In the rows, 128 means zero.
Each row is followed by its class number.
[139  92 150  93 163 126 144 164 106 165  93 125 111 127 113 168 162  97
 159 143 169 152 155 138 124 157 133 144 152 170 126 131 120 107 104 117
  99 130 168 111 111 135 142 108 143 140 139] => 4
[111 116 130 136 150 111  91 168 101 173 108 101 116 135 137 147 118 111
 125 147 120 169 113 113 132  76 124 171 181 123 115 101  98 111  88  88
 125 132 120 107 131  95 126 127 133 128 138] => 4
[103 166  86 129  62 142 123 105  77 107 141 132 127 112 129 115 160 116
 125 182 139 153 121 104 140 125  84  72 165 121 157 133 109 138 105 120
 133 153 153 147 102 129  94  99  93 145  92] => 6
[114 149 114 125 118 132 110 130 152  97 132 132 131 125 126 145 135 141
 130 129 142 123 122 125 127 147 115 119 110 124 136 132 125 141 143 113
 129 135 119 144 116 120 110 132 122 155 138] => 2
[150 133 143 122 190  99 116 125  40  85 127 152 136 122  82 149 127  83
 166 176 125 129 133 112 128  97 140 148 150 147 172 125 102 112 112 142
 114 142 171 136 126 149 160 112  83 117 120] => 3
[122 132 137 139 149 138 131 137 120 119 137 117 126 127 139 148 145 137
  99 129 164 121 126 120 108 128 116 123 137 142 125  98 127 128 142 102
 120 134 116 131 137 101 125 112 120 137 126] => 5
[ 81 137  94 127 135 107  87 116  91 133 127 136 134 135 101 152 119 127
 142 189 169 145 151 122 113 116  91 145 133 166 132 109 117 150 143 135
 131  81 153  96 139 114 113  71 141 106 145] => 5
[124 131 115 127 137 112 130 136 133 113 133 131 148 124 130 117 115 120
 135 115 152 126 116 143 129 127 140 136  98 134 132 137 130 119 128 124
 132 132 119 130 148 126 128 111 125 125 130] => 3
[119 148 109 136 106 120 119 119 149 138 125 131 136 123 120 126 134 117
 128 115 154 119 115 131 141 134 126 127  94 106 132 161 118 143 136 137
 136 126 129 137 126 113 104 123 125 137 137] => 7
[ 94 144 100 136  99 125 131 137 141 103 123 138 137 127 126 147 123 125
 128 119 141 112 133 137 138 131 110 129 123 129 152 145 134 122 119 120
 133 120 120 155 128 121 108 118 125 126 140] => 4
[122 125 101 141 109 117 123 142 104 104 120 127 122 119 116 144 138 127
 116 116 144 122 116 123 142 131 136 129 117 124 136 136 150 123 117 126
 139 122 119 162 139  99 110 129 129 128 135] => 5
[106 131 131 117 117 129 130 127 124 101 117 154 103 128 113 136 125 133
 123 118 125 122 121 120 117 131 121 111 141 137 111 109 119 125 144 110
 131 127 121 125 129 111 137 125 138 137 127] => 5
[ 84 127 109 146 117 173 153 151 118 174 125 155 114 103 130 153 162  66
 142 123 168 141 129 123 165 136 130  84 110 143 162 123 135 154 132 113
  74 167 142 162  93 121  88 181 121 165 109] => 6
[ 69 113 164 127 170  87 109 168 140 156 109 151 111 138  96 147 143 149
 169 131 133 149 134 121 152  84 112 176 116 156 154 111 108 141 158 125
 131 113 144 134 161 112 130 142 126 141 141] => 2
[136 138  97 140 119 128 121 122 147 122 132 142 134 108 128 129 111 121
 130 126 133 111 112 120 129 135 122 143 120 121 153 142 133 136 121 137
 132 129 118 152 126 105 103 123 104 145 138] => 8
[116 135 110 133  88 128 124 122 144 121 139 109 147 117 128 109 129 121
 110 131 137 124 109 130 122 145 118 137 109 125 120 135 130 119 110 130
 135 129 111 140 138 134 108 113 134 130 132] => 5
[120 131 117 134 134 144 136 119 141 112 108 125 119 116 139 123 115 144
 101 151 136 140 125 129 135 145 116 116 141 118 129 118 122 124 149 116
 123 164 119 110 109 130 130 145 122 139 115] => 2
[129 134 145 137 137 135 131 106 140 118 127 136 117 134 139 112 149 153
 111 142 116 129 145 114 136 121 108  99 157 134 129 105 126 120 122 122
 123 134  99 133 137 126 119 139 133 135 115] => 1
[104 136 133 152 101 135 123 127 130 126 134 147 120 127 144 131 118 128
 128 124 124 142 118 117 134 125 132  97 135 136 149 118 138 131 138 109
 127 136 111 137 113 122 114 137 120 145 102] => 6
[152 148 142 150  72 114 125 120 104 112 116 161 115 151 150  79 122 152
 157 142 149 129 133 100 167  91  84  98 166 104 130 124 104 139 123 120
 142 137 163 151  97  79  93 138 143 107 107] => 7
[133 118 151 130 189  97 122 156 120 118 133 117  90 143 111 252 118 113
 183 147 115  98 130 108 145 131 135 121 137 150 165 144 142 111 111  85
 148 109 121 140 125 125 136 117  91 151 165] => 2
[119 104 181  77  72 122 134 142 150 144 115 113  88  99 130 155 152 109
 130 103 185 155 117 125 145 158 109 143 163 131 117 122  43 138 122 108
 103 173 131 108  94  95 144 113 150 149 136] => 7
[114 132 130 135 112 119 113 140 149 110 138 135 139 131 124 126 140 137
 133 116 130 128 117 133 131 126 131 131 108 128 136 139 126 131 110 121
 144 122 117 159 127 134 106 145 112 145 138] => 6
[ 84 146 163 134 106  82 135 133 129 159 136 166  92 120  87 174 136  70
 170 117 132 118 122 128 147 143 112 125 129 140 150 159 133 111 132 145
 102 124 136 173 117 124 121 135 127 146 110] => 6
[ 98 135 117 135 108 129 122 120 123 137 113 136 116 118 116 125 111 139
 117 143 161 136 127 120 141 132  88 126 139 113 149 110 118 122 127 126
 109 133 112 128  94 103 126 113 127 170 127] => 4
[110 138 118 140 106 117 110 126 135 106 130 137 122 124 130 141 135 128
 139 121 120 120 119 135 149 132 135 126 105 138 131 139 137 129 119 114
 131 107 144 143 140 118 110 129 122 140 126] => 6
[ 96 131  99 146 132 131 119 123 122 134 116 137 137 123 126 125 126 134
 124 113 143 123 117 135 129 141 129 129 105 133 126 134 134 127 120 134
 125 122 129 133 130 108 111 115 128 140 115] => 5
[100 136 112 134 105 126 128 126 123 117 123 134 127 118 126 114 130 135
 113 124 130 128 110 126 115 118 121 122 118 110 115 140 128 123 124 133
 140 120 121 133 133 108 110 119 124 134 138] => 5
[131 146 145 127 133 140 134 111 155 183 147 140 115 111 143 131 148  99
 139 136 135 112 124 107 139 138 101 151 148 126 123  98 104 141 110 126
  77 129 162 146 128  86  95 154 120 128 104] => 0
[145  82 103 112 106 107 125 135 114 165  95 136 129 123 114 143  64 163
 172 123 128 145 118  94 104 171 140 172 109  98 135 138 116 127 128 126
 146 111 208 144 106 108 164 123 145 176 137] => 8
[117 137 118 138 101 121 116 138 120  99 127 132 117 133 125 139 122 148
 138 118 158 123 121 127 147 126 118 125 117 132 173 157 127 132 117 122
 141 129  97 148 132 111 106 105 129 143 120] => 4
[161 123 141 121 120 155 121 128  82 138 135 117 135 156 113 143 118  82
 133 167 162 126 121 120 168  99  98  85 125 103 130 122 121 155 114 104
 111 153 151 122  81 123 132 135 127 170 139] => 7
[121 119 125 135  99 129 130 124 150 113 134 128 137 130 130 133 126 125
 125 138 150 129 142 125 143 133 108 112 128 146 165 119 136 122 137 115
 110 141 107 145 131 127 137 118 134 155 126] => 1
[145 145 111 129 157 115 118 139 131 101 137 123 140 113 120 118 137 116
 131 130 130 114 115 128 130 138 133 151 108 141 149 151 133 117 109 136
 125 150 117 150 146 121 127 118 123 147 131] => 3
[113 136 115 142 134 106 106 117 149  94 131 121 124 121 105 143 125 124
 127 114 143 132 112 136 130 125 142 124 125 127 166 157 126 127 113 134
 148 128 129 144 124 121 121 120  96 159 135] => 6
[112 136 113 132 133 124 128 133 156 148 119 146 106 123 137 129 136 153
 138 149 138 128 134 124 134 128 101 124 151 131 131 117  87 124 129 118
 121 139  91  98 112  96 113 144 116 131 120] => 7
[133 150 138 137  62 126  95 170  87 132 159 130 125 102 109 131 134 120
 139 153 179 143 154 107  96 170  96 166 124 128  92  84 114 134 154  98
 100 123 123 123 100 192  98 124 154 140 109] => 4
[105 127 107 149 113 123 118 125 140 120 119 134 156 121 131 124 131 104
 126 121 124 131 130 140 143 122 130 130 105 138 139 141 143 118 117 132
 126 130 147 133 149 148 114 125 116 149 129] => 1
[103 140 118 114 118 134 139 120 141 118 133 145 130 124 116 110 118 120
 122 130 126 119 127 143 109 139 103 110 146 123 121 134 118 137 140 134
 126 136 110 124 114 142 137 112 125 125 124] => 8
[150 144 112 145 115 112 107 121 129 114 121 137 142 133 127 109 115 128
 119 150 141 126 125 126 145 124  99 130 144 121 137 123 113 127 126 130
 143 147 106 102 110 111 126 102 107 137 118] => 7
[115 121 107 132 126 110 129 127 137 128 108 152 119 105 138 120 116 149
 131 115 130 139 124 121 119 135 111 138 144 149 166 116 122 124 142 139
 115 143 123 125 135 104 138 121 125 157 132] => 8
[ 82 160 121 144 135 145 132  98  93 174 102 114  80 101 132 112 143 148
 138 160 152 132 134 110 143 138 114 116 128 110 112 164  91 136 152 111
  86 136 199 147 121 148 114 140 176 135 118] => 7
[132 139 116 125 110 125 118 118 130 114 131 122 140 127 112 121 150 105
 128 112 143 118 124 136 138 151 132 123 130 121 134 150 151 136 109 127
 127 121 153 161 126 125 122  99 112 139 115] => 0
[134 153  72 138 157 114 106 162  39 160 122 116 133 161 111 134 140 121
 155 179 106 119 135 140 161  96  72 145 101 100  84 156 123 136 108 131
 133 133 162 118 126 141 109 144 131 116 104] => 4
[118 133 105 147 125 135 106 138  98  96 125 128 133 122 122 112 122 142
 117 134 147 121 106 127 120 117 137 143 119 114 129 144 128 124 109 125
 128 123 134 152 126  93 112 124 127 135 122] => 5
[104 128 122 137 165 133 132 105 115 147 112 123 121 120 120 129 128 157
 105 116 143 123 137 123 116 128 118 127 149 138 114 107 119 111 140 122
 112 135 103 139 120 116 153  99 140 129 132] => 5
[137 128 116 137 142 122 118 122 124  95 132 120 112 112 131 141 110 158
 126 157 143 129 144 119 116 130 110 143 135 130 149 137  97 124 136 128
 125 155 106  99 116 106 140 115 119 155 129] => 3
[133 124 120 126 148 115 100 125 118 132 123 130 132 138 139 127 106 139
 119 141 136 154 121 115 123 146 118 131 144 145 134  99 125 132 126 122
 126 140 121 116 128 125 138 127 154 134 110] => 1
[130 131 116 131 126 128 113 117 135 130 127 134 119 121 116 138 140 141
 137 135 153 120 135 122 126 143 128 137 110 136 147 162 138 133 131 134
 133 126 103 150 124 133 112 114 111 152 129] => 0
[130 138 132 120 137 108 128 106 128 142 122 137 111 137 140 131 129 147
 123 143 150 141 134 115 114 164 101 100 158 127 140 106 140 140 140 112
 125 116 130 132 126 128 126 114 129 138 126] => 0
[121 140 106 115 108 120 120 140 151 116 126 152 123 110 138 123 128 167
 140 120 129 140 132 127 109 144 108 122 131 128 107  97 129 128 167 113
 122 123 114 104 110 115 128 114 125 138 140] => 2
[143 148 125 148 120 124 111 120 142  92 135 150 124 134 137 132 127 137
 128 116 110 129 136 117 123 121 129 102 141 133 139 111 137 140 147 103
 136 131 122 143 125 131 118 140 115 140 132] => 6
[107 127 125 137 131 106 127 112 146 141 120 135 116 126 126 131 112 144
 128 127 158 120 130 119 125 139 106 132 167 126 151 115 112 118 119 121
 127 123 102 133 116  93 140 100 116 132 117] => 0
[100 125 110 143 131 148 125 101 131 145 111 133 134 153 139 132 134 142
 109 131 125 147 151 118 137 125 118  79 147 118 132 135 142 139 126 132
 134 132 108 140 109 100 119 128 144 136 109] => 1
[130 136 109 136 130 130 128 131 147 115 126 123 139 130 135 105 137 136
 116 134 142 121 127 126 131 141 120 118 123 125 123 142 146 126 118 130
 148 126 124 146 131 122 113 116 137 128 126] => 1
[133 128 118 134 105 114 128 129 130 121 123 146 136 131 110 136 109 121
 135 126 148 123 131 131 141 129 117 134 121 126 161 140 138 119 109 142
 137 121 110 135 132 126 110 117 123 136 131] => 4
[126 144 106 139 134 117 107 134 129  94 140 132 139 125 118 140 134 136
 124 129 133 114 133 129 136 135 119 144 106 130 142 143 130 130 111 125
 135 137 108 146 151 108 108 122 119 155 126] => 3
[108 140 139 123 117 139 130 118 134 125 134 149 125 119 123 137 113 149
 115 144 132 131 133 127 134 129 104 119 144 125 141 118 131 140 156 122
 118 138 102 123 125 125 127 104 123 132 121] => 2
[129 121 138 143 144 123 126  92 133 121  99 138 121 141 131 130 142 151
 108 133 139 134 146 120 137 126 139 103 141 134 126 130 145 102 133 123
 137 116 106 147 139 113 128 117 128 132 116] => 1
[179 101 147 166 156 107 142 152 132 133 122 106 100 133 164 141  84 124
 154 191 147 125 130 100 132 120 120 147 160 150 212 155 131 129 110 111
 132 138 152 124 163 113 114 139 145 132 144] => 8
[118 114 116 135 124 103 129 139 148 136  99 126 104 141 149 140 129 169
 157 144 118 148 148 124 126 142 109 114 127 132 168 124 119 118 141 110
 112 109  99 102 127 105 140 130 141 154 147] => 4
[130 128 122 141 132 124 125 120 129 116 132 126 119 101 135 141 114 145
 133 113 124 114 116 121 140 133 138 134 126 130 149 139 116 125  96 123
 133 130 135 144 129 135 120 128 121 140 145] => 6
[141 132 101 125  93 128 128 108 136 114 139 135 143 110 122 137 119 105
 129 123 144 118 113 126 122 123 132 136 116 136 145 138 133 124 124 143
 129 122 143 140 143 112 110 117 110 134 130] => 8
[130 136 114 142 153 125 127 138 132 102 127 128 141 125 126 124 132 133
 123 124 159 115 126 128 131 110 134 137 104 121 130 149 131 124 124 122
 148 137 116 153 131 109 111 121 108 139 144] => 3
[100 128 116 153 114 124 128 115 134 137  92 157 107 133 131 121 120 148
 116 134 126 135 145 117 120 124  95 101 141 113 127 139 134 130 156 133
 139 135 108 123 105 100 121 131 129 173 133] => 8
[ 73 140 124 109 181 150 139 140  99 127 126 135 104 148 128 128 160 141
 148 159  84 117 118 112 109  88 124  93 146 145 130 124  75 141 116 100
 127 126 123 136 165 145 131 179 142 102 120] => 8
[124 145 122 162  96 126 109 153 119 110 134 113 139 100 129 100 115 139
 146 145 110 117 131 112 136 153 111 174 148  96 152 146 118 126  87 118
 135 124 146 146  97 138 115  77 103 141 117] => 4
[150 133 109 140 134 119 123 124 152 129 114 132 112 128 134 106 145 146
 131 147 128 128 151 117 100 159 120 124 157 115 128 122 121 122 137 124
 110 126 107 119 108 104 138 141 132 133 118] => 0
[129 117 115 137 126 122 127 124 113 145 108 149 120 127 135 144 123 158
 126 117 143 126 155 114 136 124  91 135 147 142 128 109 135 133 158 136
 120 137 115 140 100  77 141 108 135 144 132] => 8
[127 129 129 148  90 125 122 123 146  98 122 144 106 123 125 149 120 148
 128 114 139 126 151 118 146 140 128 115 148 134 155 120 130 133 155 115
 126 134 107 125 109 101 128 129 132 139 118] => 7
[122 127 139 120 126 151 156 107  98 134 136 153 156 114 102 115  64 149
 102 175 140 128 146 110 105 109  91 157 169 130 194 142 145 126 116 187
 127 138 166 144 113 142 142  93 145 123 140] => 4
[ 83 157 140 136 102 128  92 112 132 164 128 158  91 133 164 106 121 140
 181 142 132 163 101  92 122  68 108 122 130 165 114 119  67 128 161 102
 110 143 145 133 106 106 100 157 150 137 104] => 6
[128 149 150 121 120  70 120 113 140 100 136 152 106 138 121 162 103 128
 152 170  97 157 129 105 119 145  97 109 177 134 199 103 145 134 152 122
 130 112 181 130 135 139 129 146 105 148 145] => 7
[ 99 135 104 135 136 128 112 136 137 133 104 161 135 127 130  96 141 155
 123 149 134 137 148 122 113 138  92 120 146 144 141 129 115 120 131 125
 113 150  84 135 118 125 138 104 146 164 131] => 1
[134 118 129 137 130 129 132 134 155 107 122 143 123 120 153 131 112 136
 126 127 147 132 129 112 134 132 125 120 140 136 163 122 116 129 107 118
 136 150  91 122 124  82 109 127 125 150 140] => 3
[ 87 123 116 141 137 132 144 128 130 147  89 146 105 112 127  98 133 151
 115 144 117 120 133 114 141 107  97 127 154 124 135 118 122 116 140 122
 116 130 120 136 126  83 150 112 132 159 138] => 8
[108 140 106 133  90 137 122 132 144 118 136 124 135 111 116 129 116 129
 119 138 139 124 116 131 129 146 133 134 106  97 125 145 131 132 131 121
 125 121 124 134 134 124 108 134 137 133 122] => 2
[125 134 103 146 103 116 117 134 131 114 123 114 131 127 123 129 109 157
 140 117 180 123 132 126 125 134 111 146 111 119 152 149 112 120 130 124
 137 128 130 143 115 118 119 108 135 147 126] => 4
[133 136 118 137 123 129 118 131 136 132 121 143 141 116 126 122 126 134
 132 122 142 112 116 125 138 134 138 147 105 122 131 142 119 125 124 134
 130 127 118 135 116 113 119 125 120 132 133] => 7
[120 123  94 137  94 121 170 140 117 183 132 100 124 115 161 120 136 155
 139 126 147 143 139 108 111 117  88 111 155 108 131 149 100 129 116 126
 143 153 140 131 136 114 106 104 144 103 136] => 5
[138 126 134 144 148 124 115 125 119 120 119 139 143 131 139  98 150 167
 124 120 132 134 143 112 120 134 115 112 133 121 150 106 121 136 117 139
 114 126 115 134 122 105 135 121 138 155 126] => 1
[112 129 102 119 125 127 134 116 118 134 117 123 136 129 117 128 124 149
 120 111 120 140 135 139 135 143 125 110 118 111 147 123 134 136 143 132
 119 118 101 122 123 137 152 104 131 127 126] => 4
[141 115 106 144 116 124 127 125 129 106 100 152 131 138 169 115 123 154
 129 143 143 143 134 110 128 136 111  82 139 120 139  93 119 118 125 106
 130 134  98 118  99 103 121 148 120 147 134] => 1
[117 138  93 136 144 151 118 131 133 149 126 129 121 103 101 137 118 144
 137 124 182 148 115  89 111 131 152 124 122 132 122 118 166 130 149 121
 168 119 162 141 100 122  93 105 110 161 124] => 2
